Each row of numbers stands for one thing and depends on some of the facts below. Use the named rows to name the rest.

How the things are related:
{Q113, Q214, Q293, Q304, Q323, Q353, Q368, Q412, Q489, Q585, Q617, Q639, Q677, Q740, Q765, Q774, Q825, Q872, Q902, Q918, Q939} γ b
{Q13, Q154, Q177, Q421, Q431, Q436, Q525, Q550, Q575, Q638, Q731, Q798, Q93, Q970} γ d
{Q132, Q16, Q164, Q191, Q308, Q33, Q340, Q384, Q399, Q47, Q496, Q551, Q556, Q56, Q569, Q580, Q583, Q602, Q630, Q70, Q736, Q752, Q759, Q792, Q793, Q838} γ a
{Q194, Q215, Q239, Q275, Q338, Q39, Q484, Q58, Q581, Q64, Q719, Q72, Q723, Q754, Q764, Q865, Q867, Q869, Q877} γ c
Q16 φ [Q384, Q765, Q56]
Q164 φ [Q93, Q489, Q752, Q431]
Q191 φ [Q64]
Q214 φ [Q340, Q421, Q239, Q72]
Q308 φ [Q177, Q551, Q484, Q740]
Q338 φ [Q215, Q177]
Q39 φ [Q93]
Q399 φ [Q723, Q774, Q877, Q580]
Q412 φ [Q64, Q323, Q877]
Q47 φ [Q436, Q774, Q764, Q368]
Q556 φ [Q602, Q436, Q431, Q759, Q825]
Q575 φ [Q154, Q368]
Q583 φ [Q602, Q33, Q754, Q569]
Q585 φ [Q113, Q56, Q431]
Q617 φ [Q384, Q484]
Q630 φ [Q872]
Q638 φ [Q869, Q970, Q581]
Q677 φ [Q58]
Q70 φ [Q550, Q867, Q323]
Q719 φ [Q293]
Q731 φ [Q639, Q752, Q792, Q496]
Q736 φ [Q58, Q902, Q792]
Q798 φ [Q793]
Q838 φ [Q33, Q353, Q431]
Q918 φ [Q865, Q293, Q13]
Q939 φ [Q275]

Named rows:
-0.32,-0.57,4.12,-0.34,0.18,-0.16,-0.71,-0.74,-0.25,0.32,-0.66,1.22,-1.70,-0.46,0.39,-0.66,1.11,-0.50,-0.76,2.10,-0.68,1.51,-0.49,1.17,-0.69,-0.19,1.12,-0.84,0.97,-0.56,-0.32,-0.32,0.88,0.37: Q638
-0.19,-0.61,0.11,1.64,-1.08,-1.05,-0.74,1.32,-0.77,-0.63,-0.90,0.01,-1.61,0.94,3.58,-1.00,-0.56,2.06,0.04,-1.13,1.13,2.66,-0.49,-0.90,1.37,2.28,-0.61,-0.76,-1.05,-0.49,-0.93,0.75,0.51,-0.21: Q47
-0.45,-0.41,2.62,0.48,1.15,-0.15,-0.51,-1.26,-0.56,0.71,0.40,0.59,-1.31,-0.42,-0.75,-0.56,-0.78,-0.29,-1.00,-0.09,-0.73,-0.70,0.96,-0.93,-0.80,-0.20,-0.05,-0.68,-0.65,-0.79,-0.59,-0.33,-0.26,0.48: Q793
0.06,-0.32,0.52,-0.41,-0.36,-0.52,-0.10,-1.18,-0.65,-0.44,0.30,-0.29,0.69,-0.25,-0.66,0.92,0.34,-0.22,-0.99,-0.40,-0.61,-0.98,-0.17,-0.94,-0.68,0.34,0.14,-0.12,-0.23,-0.63,-0.58,-0.10,0.06,0.22: Q525
-0.28,0.97,-0.20,-0.09,0.17,-0.89,-0.55,-0.43,-0.26,1.35,1.22,-0.31,3.77,-0.36,-0.33,-0.62,0.38,-0.74,-0.01,-0.89,-0.79,-1.04,1.81,-0.05,-0.83,-0.43,-0.53,0.62,-1.05,-0.48,-0.16,-0.11,-0.43,0.48: Q33
-0.23,-0.60,0.38,-0.21,-1.04,-0.96,-0.60,-1.06,-0.65,-0.44,-0.38,-0.32,-0.95,-0.21,-0.43,0.41,-0.68,0.94,-0.95,-0.78,-0.53,0.51,-0.70,-1.06,-0.52,1.66,0.19,-0.60,-0.89,-0.60,-0.96,-0.07,0.15,0.18: Q154
-0.36,1.19,-0.26,0.29,-0.77,-1.05,-0.66,4.16,0.04,-0.21,-0.37,0.28,1.54,1.27,2.66,-0.93,1.58,-0.81,1.38,-0.73,0.38,1.47,1.59,1.10,0.16,-0.51,0.28,0.85,-1.09,0.15,-0.15,0.74,-0.22,0.50: Q556
-0.38,-0.03,0.70,-0.35,-0.20,0.22,-0.01,-1.14,-0.68,-0.49,0.51,-0.38,0.90,-0.10,-0.47,0.70,0.62,0.11,-0.65,0.35,-0.56,-0.78,-0.68,-0.39,-0.53,0.02,-0.24,-0.04,0.00,-0.67,-0.58,-0.18,0.55,0.16: Q550
-0.45,-0.04,-1.28,0.27,-0.35,-0.09,0.13,-0.65,-0.65,-0.44,0.33,-0.43,0.29,-0.13,-0.56,0.58,-0.63,1.10,-1.01,-0.51,-0.54,-1.02,-0.58,0.08,-0.57,-0.23,-0.38,0.41,0.93,-0.62,-0.91,-0.09,-0.51,-0.75: Q639
-0.56,-0.62,-1.30,-0.08,-0.37,-0.51,0.20,-1.10,-0.67,1.26,-0.54,-0.44,0.65,-0.33,-0.61,-0.30,-0.17,0.04,-0.40,-0.83,-0.06,-0.56,0.64,-0.80,-0.42,-0.46,-0.36,0.34,-0.71,-0.04,-0.26,-0.23,-0.17,0.60: Q551
-0.29,-0.07,2.12,0.31,1.81,-1.10,3.15,4.91,3.45,2.26,2.40,-0.53,-1.62,-0.33,0.35,-0.70,-0.55,2.44,3.30,-1.02,-0.63,-0.76,-0.60,-0.27,0.72,1.18,-0.25,-0.54,0.54,-0.51,-0.30,-0.13,0.12,-1.12: Q736
-0.36,0.34,-0.72,0.08,0.33,-1.01,-0.47,-1.01,-0.63,-0.13,0.50,-0.30,1.84,-0.28,-0.52,-0.49,-0.31,-0.49,-0.68,-0.94,-0.60,-0.76,0.85,-1.09,-0.40,-0.30,-0.21,0.48,-0.89,-0.76,-0.86,-0.23,-0.44,0.30: Q759
-0.33,0.53,-0.65,-0.18,-0.10,-0.40,-0.19,-1.09,-0.82,-0.10,-0.65,0.01,1.96,-0.10,-0.73,0.23,-0.77,-0.89,-0.22,-0.76,-0.62,-0.57,0.78,-0.21,-0.60,-0.37,-0.28,-0.01,-0.57,-0.67,0.18,-0.27,-0.06,-0.76: Q754
-0.11,-0.68,-1.30,1.11,-1.23,-1.10,-0.61,-0.96,-0.92,-0.54,-0.66,0.14,-0.99,0.54,1.45,-0.75,-0.76,2.02,-1.13,-1.08,-0.62,0.70,-0.62,-0.88,-0.39,2.09,-0.29,-0.61,-0.65,-0.41,-1.02,-0.20,-0.16,-0.68: Q368
-0.35,-0.57,0.30,-0.06,0.60,-0.93,2.11,5.05,3.58,1.26,1.52,-0.29,-1.80,0.34,1.45,-0.77,-0.67,1.46,2.28,-0.70,-0.90,-0.74,-0.87,1.51,-0.53,1.73,-0.34,-0.78,2.39,0.02,-0.70,-0.26,0.86,-1.08: Q677
1.16,-0.65,-1.23,-0.29,2.99,1.29,2.56,4.10,-0.08,-0.85,-0.30,2.90,-1.26,-0.18,1.44,0.83,-0.77,-0.95,2.41,-0.68,-0.54,1.37,0.50,-1.05,-0.68,-0.65,1.54,-0.86,2.31,5.48,4.20,-0.43,0.32,2.51: Q719
0.54,-0.48,-1.10,-0.21,-0.03,1.51,-0.49,-1.25,-0.69,-0.60,-0.43,-0.42,1.34,0.25,-0.55,-0.77,-0.02,0.25,-0.43,1.16,-0.46,-0.87,-1.05,1.09,-0.62,-0.32,-0.37,0.67,0.90,-0.77,0.29,-0.59,0.90,-0.52: Q323
0.46,-0.50,1.68,-0.05,1.22,1.02,-0.31,-0.80,0.21,-0.57,-0.77,-0.36,-1.39,0.05,-0.35,-1.04,1.54,0.44,2.09,1.38,1.56,-0.76,-0.77,1.04,0.20,-0.36,-0.49,-0.28,-0.21,-0.54,1.43,-0.19,1.14,0.04: Q70
-0.26,0.80,-1.51,0.31,-0.90,0.89,0.49,-1.08,0.99,-0.78,0.18,-0.32,-0.63,0.75,-0.36,-0.39,-0.65,-0.50,-0.92,0.63,-0.76,-0.75,-0.54,-1.12,0.14,0.32,-0.36,-0.16,0.28,-0.58,-1.32,-0.41,-0.09,-0.24: Q765
0.20,-0.42,-1.16,-0.11,-0.43,0.10,-0.59,-1.04,-0.66,-0.62,-0.74,-0.33,0.48,-0.36,-0.43,1.01,-0.81,-0.55,-0.59,-0.81,-0.30,-0.61,-0.44,-1.01,-0.25,-0.23,-0.29,-0.01,-0.72,-0.56,-0.49,-0.19,-0.26,-0.77: Q723

Which thing is each row?
No name comes twice in this set of rows, the named rows included.
-0.33,0.10,-1.41,0.07,-0.14,-0.82,0.88,-0.09,0.53,-0.27,1.05,-0.47,-0.39,0.20,-0.41,0.25,-0.62,0.85,-0.85,-0.60,-0.68,-0.88,-0.66,-0.27,-0.57,0.41,-0.20,-0.01,0.80,-0.70,-0.72,-0.31,-0.14,-0.91 : Q902
0.69,2.96,-1.14,0.21,-1.17,0.47,-0.49,3.89,3.61,-0.51,-0.06,0.57,-0.42,2.45,1.66,-0.80,1.60,-0.94,0.31,2.34,0.00,2.95,0.49,1.93,2.34,-0.34,0.54,1.46,-0.76,0.66,-1.07,0.46,-0.65,0.01 : Q585
-0.11,1.14,-1.41,0.11,-1.32,1.14,1.53,-1.53,2.92,-0.55,-0.65,-0.39,-1.33,0.64,-0.64,-0.61,-0.32,-0.76,-0.38,0.69,-0.07,-0.18,0.57,-1.40,2.46,0.86,-0.61,-0.55,-0.75,0.30,-1.36,-0.31,-0.26,0.89 : Q384
-0.27,-0.17,-1.45,0.25,-1.26,1.67,1.13,-1.13,4.38,0.19,-1.13,-0.44,-1.65,0.48,-0.60,-0.96,0.21,-0.50,0.87,3.47,0.31,2.70,-0.62,0.33,2.18,2.15,-0.45,-0.85,1.50,4.33,-1.03,-0.15,-0.20,0.61 : Q617
1.22,-0.92,-0.02,0.75,-0.56,-0.91,-0.60,0.10,-0.63,-0.71,-0.86,-0.32,-1.65,0.85,1.35,-0.97,0.47,2.25,1.80,-1.00,2.13,-0.10,-0.86,-0.70,1.54,0.07,-0.48,-0.45,-0.73,-0.66,-0.23,-0.32,1.22,-0.23 : Q399
0.14,-0.80,-1.35,-0.13,2.03,1.18,2.95,2.81,-0.83,-0.71,2.17,1.90,2.00,-0.16,-0.24,1.86,-0.75,0.73,-0.77,-0.95,-0.68,-0.77,0.93,-1.14,-0.56,-0.32,0.05,-0.88,2.50,3.90,2.53,-0.34,-0.16,3.09 : Q293
-0.32,0.32,0.28,0.57,0.74,-0.15,0.28,0.30,-0.82,-0.40,0.67,-0.43,-0.08,-0.22,-0.62,1.00,-0.21,1.58,-0.66,-0.60,1.12,-0.45,-0.36,-1.06,0.91,-0.51,0.01,1.26,-0.50,-0.60,0.34,0.39,-0.78,-0.44 : Q752
-0.12,1.41,2.16,1.26,0.93,0.27,-0.65,6.60,-0.23,-0.56,-0.62,-0.44,-1.13,-0.42,0.41,-0.54,2.31,0.06,-0.78,1.26,4.46,3.90,0.03,1.89,3.33,-0.79,2.05,2.88,-0.75,-0.63,2.15,2.49,-0.79,0.11 : Q164
-0.38,0.15,0.26,0.04,1.27,-0.84,1.64,0.22,0.34,0.66,1.91,-0.37,-1.20,-0.24,-0.75,0.17,-0.73,1.81,-0.01,-0.91,-0.46,-0.76,-0.63,-0.83,0.38,-0.37,-0.30,0.02,-0.59,-0.51,-1.03,-0.36,-0.57,-0.79 : Q792
-0.17,-0.56,3.82,0.51,1.32,-0.11,-0.52,-0.44,0.50,1.05,-0.93,1.34,-1.64,-0.55,0.42,-0.90,0.36,-0.74,-0.50,1.04,-0.57,0.71,0.23,0.29,-0.73,-0.55,0.33,-0.72,-0.32,-0.39,-0.22,-0.23,-0.41,0.43 : Q630
-0.45,-0.63,-0.37,-0.38,0.27,-0.12,1.06,-1.16,-0.78,-0.58,1.50,-0.29,1.39,-0.18,-0.54,1.73,-0.37,0.03,-0.53,-0.80,-0.60,-0.58,0.23,-1.12,-0.57,0.27,0.49,-0.72,0.57,-0.17,0.23,-0.17,0.16,1.56 : Q13
-0.15,2.32,0.26,-0.15,0.10,-1.02,-0.78,4.79,1.51,1.01,0.71,0.47,2.47,0.80,2.02,-1.00,2.45,-1.16,1.90,-0.79,0.22,0.99,2.05,2.44,0.06,-0.80,0.70,1.22,-0.98,0.26,0.63,0.27,-0.19,0.73 : Q838
-0.42,-0.73,1.49,0.05,-1.27,-1.07,-0.83,0.08,-0.79,-0.70,-0.79,0.44,-1.60,-0.32,3.11,-0.81,-0.16,1.80,-0.91,-1.00,0.16,3.74,-0.76,-1.03,0.17,3.33,0.33,-0.85,-0.73,-0.41,-1.02,0.84,1.36,-0.09 : Q575
-0.41,-0.61,-1.60,-0.26,-0.78,-0.27,-0.35,-1.11,-0.65,1.42,-0.78,-0.53,0.97,-0.48,-0.47,1.41,-0.89,-0.65,0.03,-0.73,-0.22,-0.66,0.40,0.14,-0.58,-0.38,-0.47,-0.30,-0.81,0.29,1.63,0.07,-0.30,-0.68 : Q215

Now the same things, written a new way:
Known rows:
3.17,1.25,0.92,-2.54,0.53,-3.15,-0.70,1.11,-0.01,-3.67,-3.42,-1.13,1.89,-0.83: Q353
2.49,1.38,0.98,-2.18,0.82,-2.21,-0.21,0.93,-0.07,-3.80,-2.85,-1.07,1.99,-0.61: Q113
2.55,2.73,2.44,-1.64,-1.79,-2.69,-0.46,0.77,0.01,-3.27,-3.24,-0.19,2.18,0.65: Q877
3.85,0.83,1.77,-1.87,-0.08,-3.23,-0.90,2.18,0.49,-3.03,-3.56,-1.08,2.96,-0.90: Q569
0.67,1.45,2.02,2.24,-0.92,-3.68,-1.34,2.38,-1.49,-1.20,-4.26,-3.07,4.37,-1.65: Q308
3.73,0.67,1.66,-1.68,0.07,-3.25,-0.48,1.97,-0.09,-3.16,-3.79,-0.76,3.21,-0.59: Q759
1.68,2.07,1.75,-1.50,-0.22,-2.89,-0.16,1.52,0.94,-3.38,-4.36,0.29,3.02,1.05: Q764
1.25,-0.67,0.74,-3.17,-0.95,-4.29,0.28,2.57,-0.70,-4.18,-2.97,-0.95,1.20,-0.83: Q431
3.86,2.91,3.59,1.87,-1.60,-3.53,-0.25,-0.48,-1.12,-3.42,-1.02,-1.60,0.50,0.95: Q412
2.75,0.97,0.87,-1.28,0.63,-2.66,0.36,0.53,-0.80,-3.20,-3.72,-0.90,2.27,-0.28: Q489
2.41,1.48,2.21,-3.27,0.44,-3.68,1.21,1.52,-0.05,-3.11,-3.73,-1.40,2.66,-0.47: Q638
2.12,1.79,1.76,-2.48,1.27,-1.49,-0.07,0.97,-0.37,-3.54,-2.72,-1.14,3.10,-0.82: Q765
3.07,1.46,0.92,-2.56,-1.77,-3.03,2.09,1.40,-2.89,-3.93,-3.90,-1.15,3.66,0.82: Q731
2.95,-1.34,0.22,-0.58,-0.83,-4.45,-0.98,3.72,-0.07,-3.66,-2.82,-0.65,0.79,-2.03: Q838
2.41,1.67,1.58,-3.90,0.34,-2.43,0.59,1.80,0.49,-2.63,-3.53,-2.15,2.60,0.87: Q13
2.72,2.50,1.82,-2.43,-1.29,-2.37,-0.10,1.00,0.27,-2.91,-3.77,-0.42,2.48,-0.38: Q867
3.57,1.95,0.37,-3.39,1.64,0.12,-0.22,2.27,1.72,-2.03,-3.29,-3.63,1.60,2.15: Q293
0.34,3.04,1.84,-0.89,-0.95,-1.87,-0.45,1.38,-0.17,-2.25,-3.71,-1.54,3.37,-0.91: Q484
4.04,0.33,0.90,-1.80,-0.78,-5.11,-1.92,3.54,0.45,-3.68,-3.66,-1.13,1.80,-1.63: Q583
3.89,1.00,1.84,-2.41,0.11,-2.56,-0.22,1.72,0.26,-2.88,-3.31,-0.88,3.79,-0.54: Q340

Which thing is each row?
No name comes twice in this set of rows, the named rows included.
0.94,2.78,1.25,1.19,-1.35,-4.84,-1.08,1.87,-0.55,-1.39,-5.54,-2.26,2.77,-0.91 : Q338
2.31,2.09,1.24,-1.18,0.70,-3.22,-0.78,0.90,-0.50,-2.76,-4.00,-1.97,2.85,-0.72 : Q740
1.68,1.22,2.58,-2.27,1.24,-4.04,0.85,1.53,0.27,-3.98,-4.05,-1.03,3.13,0.92 : Q154
2.09,0.00,1.03,1.21,-1.06,-1.78,3.26,0.87,-0.88,-1.12,-4.58,0.49,1.15,0.17 : Q39
2.73,2.48,1.39,-2.90,-0.97,-3.28,-0.58,1.57,0.69,-2.99,-4.11,-0.46,2.20,-0.63 : Q754
0.65,1.20,3.07,0.64,2.41,-4.56,0.87,2.20,0.76,-4.08,-4.10,-0.26,3.33,2.56 : Q575
2.59,2.84,0.66,-2.08,-0.10,0.39,0.35,3.18,2.55,-1.12,-3.57,-3.41,1.20,2.73 : Q719
3.53,2.33,2.13,-1.07,-0.75,-2.88,-0.40,-0.10,-0.66,-3.23,-2.51,-1.23,1.66,-0.04 : Q323
2.73,2.65,1.11,-2.57,-0.54,-1.67,0.00,1.61,1.03,-2.34,-4.00,-1.32,2.30,0.42 : Q865
2.04,0.47,2.08,-2.26,0.44,-0.88,-0.04,2.23,-0.12,-3.72,-1.60,-0.62,3.44,-1.22 : Q56
1.01,1.91,1.79,-1.41,-0.26,-5.57,-0.17,1.69,-1.20,-2.13,-5.02,-2.74,3.60,-0.40 : Q177
1.91,1.83,1.69,-0.60,1.00,-3.27,-1.00,0.46,0.02,-4.43,-3.81,-0.78,3.01,1.56 : Q774
1.46,0.12,2.84,2.20,1.62,-3.95,-0.91,2.45,0.85,-4.56,-3.96,0.37,3.79,2.95 : Q47

